Each row has a name. Each question is about the rows just above it.

[ 62.7  64.4 -75.4  63.2  63.6 -73.4 -72.9  57.9  60.4 -74.7  60.9  53.7
 -70.1]  <98>
[ 43.9  44.4 -52.1  36.0  43.8  43.8 -45.3  41.0  39.5 -40.1  38.7  52.7
 -53.1]  <101>
[-68.5 -74.2  67.1 -71.8 -71.4  75.1  69.4 -71.2 -69.3  72.6 -73.9 -64.8
  67.1]  <121>
[-63.3 -65.5  74.5 -68.3 -70.8  72.7  69.7 -65.8 -68.3  72.1 -69.2 -68.2
  63.2]  <139>
[ 67.3  69.5 -77.7  69.4  71.6 -75.0 -75.1  72.1  67.9 -74.8  70.9  71.6
 -72.4]  <56>
[-70.8  66.0 -71.9  64.1  62.3 -70.3 -74.7  66.1  64.7 -78.4  66.2  46.4
 -56.8]  <195>
[ 59.2  64.2 -77.5  63.4  65.0 -81.8 -75.8  63.3  62.2 -76.9  65.4  59.2
  59.2]  <183>
[-63.1 -67.8  66.5 -67.5 -61.7  73.4  73.0 -61.6 -66.5  74.0 -66.1 -52.1
  59.5]  <113>
[-71.9 -71.9  77.9 -72.1 -72.8  75.9  76.1 -74.8 -73.4  79.1 -70.7 -68.9
  68.8]  <181>
[-65.6 -73.8  75.0 -73.2 -68.7  72.8  75.9 -70.2 -70.7  74.1 -67.5 -65.8
  75.9]  <27>
[-40.0 -32.6   2.1 -26.9 -30.0  -8.6   6.1 -46.4 -42.2  10.5 -33.5 -40.1
 -18.3]  <124>
[ 55.2  55.9 -67.1  60.0  61.0 -64.1 -68.1  52.0  56.3 -62.4  52.3  52.0
 -59.5]  <109>
Number of entries in [ 59.2  64.2 -77.5  63.4  65.0]:	5
<113> without one entry, shuffled: [ 59.5 -61.7  74.0 -52.1 -63.1 -66.1  73.4 -67.8 -66.5  73.0  66.5 -67.5]. Gone:	[-61.6]
Count of [-52.1] in <101>:	1
Times [-70.7] occurs in <27>:	1
Count of [59.2] in <183>:	3

[ 25.3  68.2  58.6 -26.8   0.8]  <116>
[ -7.0 -21.9  -7.0   5.7  -6.9]  <21>
[-21.8  63.1  59.5 -37.3 -14.5]  <155>
[-21.9 -21.9 -16.8 -21.9  24.9]  <39>
[  3.5  -7.6   2.9 -15.7 -18.7]  <90>
[ 7.3 42.2 23.3  8.1 -2.9]  <34>
How many entries does [ 25.3  68.2  58.6 -26.8   0.8] have?	5
Count of [-22.0] in <39>:	0
Which entry of <90> is missing from [-18.7 -15.7   3.5  -7.6]?	[2.9]
Number of entries in [-21.9 -21.9 -16.8]:	3
<21> without one entry, shuffled: [-7.0 -6.9 -7.0  5.7]. Gone:	[-21.9]
Which entry of <21> is missing from [ -7.0   5.7  -7.0 -21.9]?	[-6.9]

[ -1.4   6.5  -4.8 -10.6   2.2   5.6  22.2  18.7   8.8] -> <112>
[  2.2   3.2  22.0 -11.0  11.9 -22.7  46.9   2.3 -12.5] -> <170>
[  1.1 -10.0   3.1   3.5  -0.9  -3.3   3.2  -1.5  22.0] -> <28>
[  7.4 -27.3   0.3   4.6  -0.1 -12.9 -50.4  10.7  16.4] -> <52>
[  7.1  74.2 -11.1  -6.8   7.0   0.4   5.3   8.3 -11.7] -> <13>
[  1.3  56.3   6.7   4.2  12.1 -11.5  56.2 -14.6  17.1] -> <193>
[  7.5   7.4   2.8  -2.8  15.7   7.7  46.3  -0.8 -14.5] -> <138>
[  3.5 -25.1  10.9   4.5   3.3  -7.3 -16.2 -19.7 -15.0] -> <106>
[ 7.5  7.4  2.8 -2.8 15.7 15.7 -3.5 32.4  5.6] -> <44>
[10.0  3.8  9.0 -7.4  4.9  5.0 11.7 29.6 19.4] -> <5>
Shuffled <193> with one entry gone: [-14.6  12.1   4.2 -11.5  56.3  17.1   1.3   6.7], missing	[56.2]
Which entry of <5> is missing from [10.0 11.7  9.0  5.0  3.8 19.4 29.6 -7.4]?	[4.9]
How many entries does [  1.3  56.3   6.7   4.2  12.1 -11.5  56.2 -14.6  17.1] have?	9
How many entries does [ 7.5  7.4  2.8 -2.8 15.7 15.7 -3.5 32.4  5.6] have?	9
How many entries does [  1.1 -10.0   3.1   3.5  -0.9  -3.3] have?	6
How many entries does [ -1.4   6.5  -4.8 -10.6   2.2   5.6] have?	6
Shuffled <28> with one entry gone: [-10.0  -1.5   1.1   3.5  -3.3   3.1  22.0  -0.9], missing	[3.2]

[ 68.5  67.5  63.6 -64.6  66.4 -63.5  67.8 -59.3  65.7  68.6  67.9 -62.5
  68.8 -64.6 -66.1  67.7  67.4 -65.4  67.7 -64.9]  <74>
[ 61.7  63.0  61.6 -53.5  61.3 -53.8  62.6 -52.7  61.2  63.1  61.6 -52.4
  63.5 -53.9 -56.5  61.3  60.5 -55.0  60.9 -54.4]  <129>
[ 11.9  10.4   6.2 -12.6  10.4 -14.9  10.6 -12.6   9.8  12.0  11.9 -16.1
  11.9 -18.8 -15.5  11.0   6.2 -12.6 -12.6   6.2]  <12>
[  6.1  11.8  13.8 -10.6  12.0  -9.7  12.4 -12.2  14.5  10.6  10.2  -9.0
  11.1  -9.6 -10.7  10.5  10.3 -10.8   8.7 -10.6]  <29>
Count of [6.2] in <12>:	3
Shuffled <29> with one entry gone: [ 10.2  14.5 -10.6  10.6  -9.6  10.5   8.7   6.1 -12.2 -10.8 -10.6  -9.7
  11.8  11.1  10.3  12.0  13.8  -9.0  12.4], missing	[-10.7]
Number of entries in [ 61.7  63.0  61.6 -53.5  61.3 -53.8  62.6 -52.7]:	8

[ 66.1   5.8  35.6  81.3  26.1   8.3  66.1 -15.7  26.1  11.8 -38.6  40.6
  22.9 -23.0  11.7  35.8  26.1  -9.2] : <7>
[ 28.8  16.2   9.6  -8.5  -4.8  10.8  -2.1  13.0 -37.5 -25.7 -10.6 -28.6
  -6.2  -6.7  16.3  35.7 -19.0  21.3] : <115>
[ 28.8  16.2   9.6  66.2   3.7  10.8  -2.1  13.0  35.6 -25.7 -10.6 -28.6
  -6.2  -6.7  16.3  35.7 -19.0  21.3] : <102>
[ 28.8  -6.7  35.8  -8.5  -4.8  10.8  -2.1  13.0 -37.5 -25.7 -10.6  -6.8
  -6.2  -6.7  16.3  35.7 -23.2  11.8] : <68>
<102> without one entry, shuffled: [ 13.0  -6.2  16.3 -25.7  -2.1  35.7  10.8  16.2   9.6  -6.7  28.8 -10.6
 -28.6 -19.0  35.6  66.2  21.3]. Gone:	[3.7]
<7> without one entry, shuffled: [-15.7   5.8  -9.2  26.1 -38.6  66.1  66.1  26.1 -23.0  81.3   8.3  11.8
  35.8  26.1  22.9  40.6  35.6]. Gone:	[11.7]
Count of [35.7] in <68>:	1
Times [66.1] occurs in <7>:	2
<68> without one entry, shuffled: [ 13.0  -6.7  10.8  35.7  28.8  -6.7  -6.8  -2.1  16.3 -10.6  35.8  -8.5
 -25.7 -23.2  11.8 -37.5  -4.8]. Gone:	[-6.2]
<68> without one entry, shuffled: [ -4.8  10.8  -6.7  -6.2  11.8  -6.7 -25.7  -8.5 -10.6 -23.2  35.8  28.8
  13.0  -6.8  -2.1  16.3 -37.5]. Gone:	[35.7]

[16.3  7.7 -9.5 42.9 73.7] = <119>
[ 16.3   7.7 -44.2  76.6 -12.9] = <38>
[ 37.1 -49.1 -49.0  51.9 -75.3] = <103>
[-33.2   8.2   8.1 -32.2  76.3] = <110>
[  9.5  26.5 -37.2  65.6  19.0] = <134>
Count the entries of [ 37.1 -49.1 -49.0  51.9 -75.3]:	5
Count the entries of [ 9.5 26.5]:	2
Count the entries of [-33.2   8.2   8.1]:	3
<110> without one entry, shuffled: [ 76.3   8.1 -33.2 -32.2]. Gone:	[8.2]
Which entry of <103> is missing from [-49.1 -75.3  51.9  37.1]?	[-49.0]

[65.0 25.0 65.0 38.9 65.0 24.1 38.9 40.9 30.8 65.0] = <53>
[67.5 64.9 45.3 45.8 43.4 28.0 41.8 40.6 25.0 41.9] = <69>
[28.7 19.2 22.1 30.3 19.1 28.7 38.0 24.3 18.4 57.5] = <10>
<10> without one entry, shuffled: [28.7 38.0 22.1 57.5 30.3 18.4 24.3 28.7 19.1]. Gone:	[19.2]
How many times does <69> hold [45.2]?	0
Count of [28.7] in <10>:	2
<69> without one entry, shuffled: [40.6 64.9 67.5 41.9 45.3 43.4 45.8 41.8 25.0]. Gone:	[28.0]
Times [65.0] occurs in <53>:	4
<69> without one entry, shuffled: [28.0 41.9 43.4 40.6 64.9 25.0 45.3 45.8 67.5]. Gone:	[41.8]

[ 53.1 -37.5   4.9 -37.8  45.6   5.0] -> <24>
[ 40.8 -63.9 -55.6 -57.2  34.6 -57.0] -> <23>
[-12.3 -64.0 -12.4 -12.3  -6.6 -64.0] -> <20>
[ 44.8  56.5 -58.6 -55.0  56.5 -54.9] -> <133>
Number of entries in [ 53.1 -37.5   4.9 -37.8  45.6]:	5
Shuffled <133> with one entry gone: [-58.6  56.5  44.8  56.5 -55.0], missing	[-54.9]
Times [56.5] occurs in <133>:	2
Times [-63.9] occurs in <20>:	0
Count the entries of [-12.3 -64.0]:	2
<24> without one entry, shuffled: [ 45.6   4.9 -37.8 -37.5  53.1]. Gone:	[5.0]
Shuffled <23> with one entry gone: [-57.0  40.8 -57.2  34.6 -63.9], missing	[-55.6]

[-12.4  11.9  12.0 -33.6  -5.8]  <86>
[-12.9  22.2   5.6  57.4 -45.5]  <64>
[ 75.0  21.3 -41.6 -41.5  74.9]  <84>
How many entries does [-12.9  22.2   5.6  57.4 -45.5] have?	5
Times [21.3] occurs in <84>:	1
Which entry of <84> is missing from [ 74.9  21.3  75.0 -41.6]?	[-41.5]
Which entry of <86> is missing from [ -5.8 -12.4  12.0 -33.6]?	[11.9]
Shuffled <84> with one entry gone: [ 74.9 -41.5 -41.6  21.3], missing	[75.0]

